Here is a tiny trained network, its code and every weight. The questions are about switching its units off for an input and a target symbol, where a switched-off unit gives its printed mean instead of its output.

import numpy as np


def w(rows, s, z=0):
    codes = np.array(rows[::2]) - 128.0
    scale = np.full(codes.shape[1], s)
    scale[-1] = z or s
    return codes * scale


def f(y):
    return y / 2 * (1 + np.tanh(0.7978845608 * (y + 0.044715 * y**3)))


def softmax(a):
    e = np.exp(a - a.max(-1, keepdims=True))
    return e / e.sum(-1, keepdims=True)


def log_softmax(a):
    a = a - a.max(-1, keepdims=True)
    return a - np.log(np.exp(a).sum(-1, keepdims=True))


def net(x, mask):
    ids = ['ΔΘΞΩβγεζηλμπτ'.index(c) for c in x.split()]
    T = len(ids)
    res = E[ids] + P[:T]
    u = 0
    for l in range(2):
        r = res
        for j in range(2):
            rows = slice(3 * j, 3 * j + 3)
            q, k, v = (r @ M[l][rows].T for M in (Q, K, V))
            z = softmax(np.where(np.tri(T) > 0, q @ k.T / 3**0.5, -1e9)) @ v
            o = O[l][rows]
            res = res + np.where(mask[u + j], z, o[:, -1]) @ o[:, :-1]
        u += 2
        y = f(res @ A[l][:, :-1].T + A[l][:, -1])
        res = res + np.where(mask[u : u + 12], y, B[l][:, -1]) @ B[l][:, :-1]
        u += 12
    return log_softmax(res[-1] @ U[:, :-1].T + U[:, -1])


Q, K, V, O, A, B = {}, {}, {}, {}, {}, {}
E = w([
[146,111,130,95,63,116,123],'Δ',
[208,158,228,98,190,77,254],'Θ',
[230,57,136,11,148,111,121],'Ξ',
[134,50,154,153,175,134,54],'Ω',
[106,68,130,63,81,75,135],'β',
[191,103,81,188,146,156,89],'γ',
[123,134,43,162,125,182,65],'ε',
[126,90,139,101,119,98,92],'ζ',
[225,118,54,179,66,93,123],'η',
[200,172,147,42,124,86,68],'λ',
[132,49,94,110,73,115,158],'μ',
[121,136,95,131,58,165,83],'π',
[97,114,165,138,84,115,62],'τ',
],0.021)
P = w([
[72,202,180,87,1,133,62],'0',
[67,80,191,88,121,78,71],'1',
[109,75,145,80,102,72,127],'2',
[124,90,126,80,140,111,105],'3',
[146,94,106,80,135,99,123],'4',
[108,109,102,59,132,170,132],'5',
[153,96,83,76,102,125,162],'6',
[171,111,81,71,147,115,138],'7',
[171,123,75,75,149,137,127],'8',
],0.0093)
Q[0] = w([
[217,175,173,133,111,151,100],'L0H1',
[196,139,93,109,191,94,141],'L0H1',
[132,116,219,136,152,74,103],'L0H1',
[127,119,23,48,165,101,163],'L0H2',
[199,52,55,21,102,146,124],'L0H2',
[27,149,81,254,209,130,234],'L0H2',
],0.0065)
K[0] = w([
[137,209,133,138,99,135,104],'L0H1',
[132,121,126,114,185,117,160],'L0H1',
[124,99,115,143,109,90,110],'L0H1',
[123,122,136,138,78,141,157],'L0H2',
[180,137,173,141,138,103,174],'L0H2',
[71,109,80,138,11,186,95],'L0H2',
],0.012)
V[0] = w([
[106,225,255,179,16,237,156],'L0H1',
[136,127,146,59,128,105,195],'L0H1',
[124,134,64,66,107,184,28],'L0H1',
[208,66,131,140,88,60,14],'L0H2',
[208,109,202,129,117,180,154],'L0H2',
[144,13,87,37,97,166,56],'L0H2',
],0.0061)
O[0] = w([
[188,167,61,104,176,9,128,37],'L0H1',
[126,143,108,135,137,139,135,232],'L0H1',
[141,182,158,177,80,131,116,135],'L0H1',
[126,121,97,123,167,51,133,186],'L0H2',
[63,149,94,129,161,166,82,255],'L0H2',
[157,117,88,113,192,69,112,184],'L0H2',
],0.011,0.0084)
A[0] = w([
[255,141,96,212,131,169,170,143],'L0N1',
[197,182,105,204,124,89,87,117],'L0N2',
[165,155,196,101,184,109,166,218],'L0N3',
[91,98,140,80,100,125,102,91],'L0N4',
[79,106,106,96,104,189,118,36],'L0N5',
[84,199,96,108,164,49,215,120],'L0N6',
[96,193,89,177,143,110,86,78],'L0N7',
[200,87,231,70,105,133,120,2],'L0N8',
[104,85,119,246,133,171,88,225],'L0N9',
[170,100,142,145,191,165,117,138],'L0N10',
[134,103,140,152,115,118,220,221],'L0N11',
[156,167,79,106,145,130,79,103],'L0N12',
],0.0094,0.004)
B[0] = w([
[59,106,129,58,201,55,104,131],'L0N1',
[56,127,128,62,117,178,234,160],'L0N2',
[85,83,93,184,194,103,107,228],'L0N3',
[147,61,148,140,56,155,87,216],'L0N4',
[113,108,98,177,146,56,73,254],'L0N5',
[138,118,143,157,180,199,112,202],'L0N6',
[214,63,123,189,149,183,87,150],'L0N7',
[85,80,121,180,177,185,3,214],'L0N8',
[37,166,85,30,126,73,127,203],'L0N9',
[91,145,142,74,85,179,255,206],'L0N10',
[81,198,79,113,195,69,144,155],'L0N11',
[101,35,84,126,83,60,119,185],'L0N12',
],0.0064,0.0084)
Q[1] = w([
[177,151,136,186,121,88,101],'L1H1',
[113,224,109,2,99,119,136],'L1H1',
[145,136,181,28,140,132,125],'L1H1',
[98,102,44,148,163,151,160],'L1H2',
[161,154,84,158,102,117,90],'L1H2',
[157,119,238,133,110,156,139],'L1H2',
],0.0096)
K[1] = w([
[225,76,33,64,125,58,33],'L1H1',
[77,165,82,221,190,40,213],'L1H1',
[206,102,172,81,244,152,202],'L1H1',
[157,78,173,144,182,185,168],'L1H2',
[123,94,81,98,195,112,79],'L1H2',
[159,45,35,133,60,57,1],'L1H2',
],0.0067)
V[1] = w([
[95,124,125,195,189,124,141],'L1H1',
[59,133,116,230,72,202,136],'L1H1',
[59,115,81,78,100,125,176],'L1H1',
[152,2,63,112,158,192,82],'L1H2',
[113,139,101,195,77,93,136],'L1H2',
[195,158,182,254,152,103,149],'L1H2',
],0.0059)
O[1] = w([
[164,100,133,124,170,55,169,142],'L1H1',
[164,10,133,228,107,64,161,80],'L1H1',
[235,201,108,162,115,57,74,164],'L1H1',
[171,166,163,90,146,47,198,247],'L1H2',
[31,100,168,84,212,101,171,65],'L1H2',
[108,146,2,255,126,167,116,50],'L1H2',
],0.0074,0.014)
A[1] = w([
[100,91,114,211,81,196,125,124],'L1N1',
[121,140,143,139,136,58,170,254],'L1N2',
[208,205,137,102,160,97,118,25],'L1N3',
[171,148,48,42,97,116,101,197],'L1N4',
[105,1,64,126,200,166,166,111],'L1N5',
[103,115,218,101,123,167,196,196],'L1N6',
[118,221,84,164,152,176,115,65],'L1N7',
[141,91,182,149,149,218,112,24],'L1N8',
[64,147,151,162,15,127,130,179],'L1N9',
[71,82,38,166,125,129,153,76],'L1N10',
[119,173,176,120,162,183,106,109],'L1N11',
[185,93,77,93,181,150,159,206],'L1N12',
],0.01,0.0039)
B[1] = w([
[103,203,140,204,235,96,74,152],'L1N1',
[154,170,192,85,172,189,78,164],'L1N2',
[16,69,50,181,144,170,147,202],'L1N3',
[155,164,179,192,140,69,157,252],'L1N4',
[151,112,175,41,163,2,62,176],'L1N5',
[214,115,62,166,165,209,173,169],'L1N6',
[85,142,46,140,119,198,66,150],'L1N7',
[47,163,49,152,60,111,29,147],'L1N8',
[101,171,192,150,97,114,223,164],'L1N9',
[196,116,3,133,151,81,193,148],'L1N10',
[165,46,160,185,204,83,191,145],'L1N11',
[152,150,157,173,65,211,157,210],'L1N12',
],0.0063,0.021)
U = w([
[126,144,51,71,106,111,172,112],'Δ',
[17,101,79,71,113,115,158,159],'Θ',
[206,203,134,118,89,198,235,211],'Ξ',
[120,119,80,110,147,79,98,1],'Ω',
[135,211,157,151,127,148,88,97],'β',
[95,194,140,57,118,1,94,192],'γ',
[94,148,127,134,183,176,120,118],'ε',
[140,112,111,108,112,138,50,187],'ζ',
[94,62,110,149,136,66,178,75],'η',
[76,139,139,100,125,125,138,106],'λ',
[84,139,28,29,117,114,144,99],'μ',
[183,145,172,137,169,74,141,183],'π',
[74,65,161,137,125,86,169,46],'τ',
],0.008,0.0058)

Each question gives the input, a string of symbols that net reads in full, and the target symbol t.
The units are the heads (3 rows each of Q, K, V and O) and the neurons (one row each of A and B). Each row of codes is followed by its name. A weight is (code - 128) times the scale printed after its matrix; where a second scale follows, it is the last column's (O, A, B and U).
mask holds one flag per unit, layer by layer, with each layer's heads first. A switched-off unit (its flag False) gives its mean, the last column of its rows in O or B, instead of its output. The means were averaged over made-up inputs and are rounded, as every weight is.
A unit's drop is (log p(t) with every unit on - log p(t) with that unit switched off) / (log p(t) with every unit on - log p(t) with every unit switched off).
The circuit of an input: a set's keep is (log p(t) with only the set's units on - log p(t) with every unit switched off) / (log p(t) with every unit on - log p(t) with every unit switched off). Starting from the 12 units with the biggest drops (on a tie, the unit counted first), units are removed one at a time, each time the one whose removal leaves the highest keep (on an exact tie, the one counted first), for as long as the keep stays at least 0.8.
circuit, biggest first: the units of the circuit, biggest drop first
k most important neurons: the k neurons with the biggest drops, biggest first
k most important neurons of layer l: the k neurons of layer l with the biggest drops, biggest first
input π Δ Ξ Θ Θ μ Ξ Ξ τ, target γ: circuit, biggest first	L1N12, L1N3
input η τ β Ω γ, target γ: 2 most important neurons	L0N1, L0N9
input Θ ε Δ Ξ ζ Ω, target Θ: 3 most important neurons	L0N9, L0N5, L1N4
input π ζ Ξ π, target π: circuit, biggest first	L0N7, L0H2, L0H1
input Ξ Θ η, target Δ: circuit, biggest first	L1H2, L0N9, L1N10
input λ Ξ Ξ Ξ Ξ Ξ Θ Ξ Ω, target Θ: circuit, biggest first	L0N9, L0H1
input π Θ Δ Δ Θ Δ Ω, target γ: circuit, biggest first	L0N9, L1N3
input Ξ π Ξ μ γ, target γ: circuit, biggest first	L0N9, L1H2
input μ π Θ Θ Ω Ξ Ξ η, target γ: circuit, biggest first	L0N1
input Δ Ξ π π π Ξ η, target γ: 4 most important neurons	L0N1, L1N6, L1N4, L0N12
input τ Ξ Ξ Ξ Ξ Ξ Δ Δ Ξ, target Ξ: 2 most important neurons	L0N10, L1N12
input Ξ μ Θ Ω η μ π, target β: 4 most important neurons	L1N1, L0N5, L0N10, L0N12
input Ξ Ξ π τ π, target π: circuit, biggest first	L1N4, L0H2, L0N7
input γ Ξ λ π β Δ, target γ: circuit, biggest first	L0H2
input τ γ Ξ Ω Ξ ζ, target γ: 2 most important neurons	L0N6, L1N6
input Θ Ω η π λ, target π: circuit, biggest first	L0H2, L0N9, L1H2, L1N11
input Θ Ω τ Ξ Δ, target Ξ: 3 most important neurons	L0N3, L1N6, L0N8
input π Θ Θ Ξ Δ Θ Θ Ξ Ω, target γ: 3 most important neurons	L0N9, L0N5, L1N3
input π Ξ Θ Ξ, target ζ: 2 most important neurons	L0N8, L0N9
input Ω Ξ Θ γ π Ξ Ξ μ, target η: circuit, biggest first	L1H1
input ε Θ Ξ ζ Ξ, target ζ: 2 most important neurons	L0N8, L1N8
input Δ Δ Θ Ξ β Ω γ, target μ: 2 most important neurons of layer 1	L1N10, L1N7
input Δ Δ Ξ, target γ: 2 most important neurons	L0N2, L1N5
input τ ζ π Ξ Ω Θ Δ, target Ξ: 3 most important neurons of layer 0	L0N3, L0N8, L0N12
input Ω Θ γ, target μ: 2 most important neurons	L0N9, L1N10
input Ω Ξ Ξ Θ, target ε: 3 most important neurons of layer 0	L0N3, L0N9, L0N6
input Ξ τ μ, target γ: most important neuron of layer 0	L0N10
input Ξ Θ γ τ Δ β, target τ: 4 most important neurons	L0N5, L0N10, L0N4, L1N9
input Ξ Θ Ξ Ω μ, target η: 4 most important neurons of layer 1	L1N10, L1N9, L1N2, L1N5
input η Ξ Ξ π, target γ: 3 most important neurons	L1N6, L0N12, L1N4
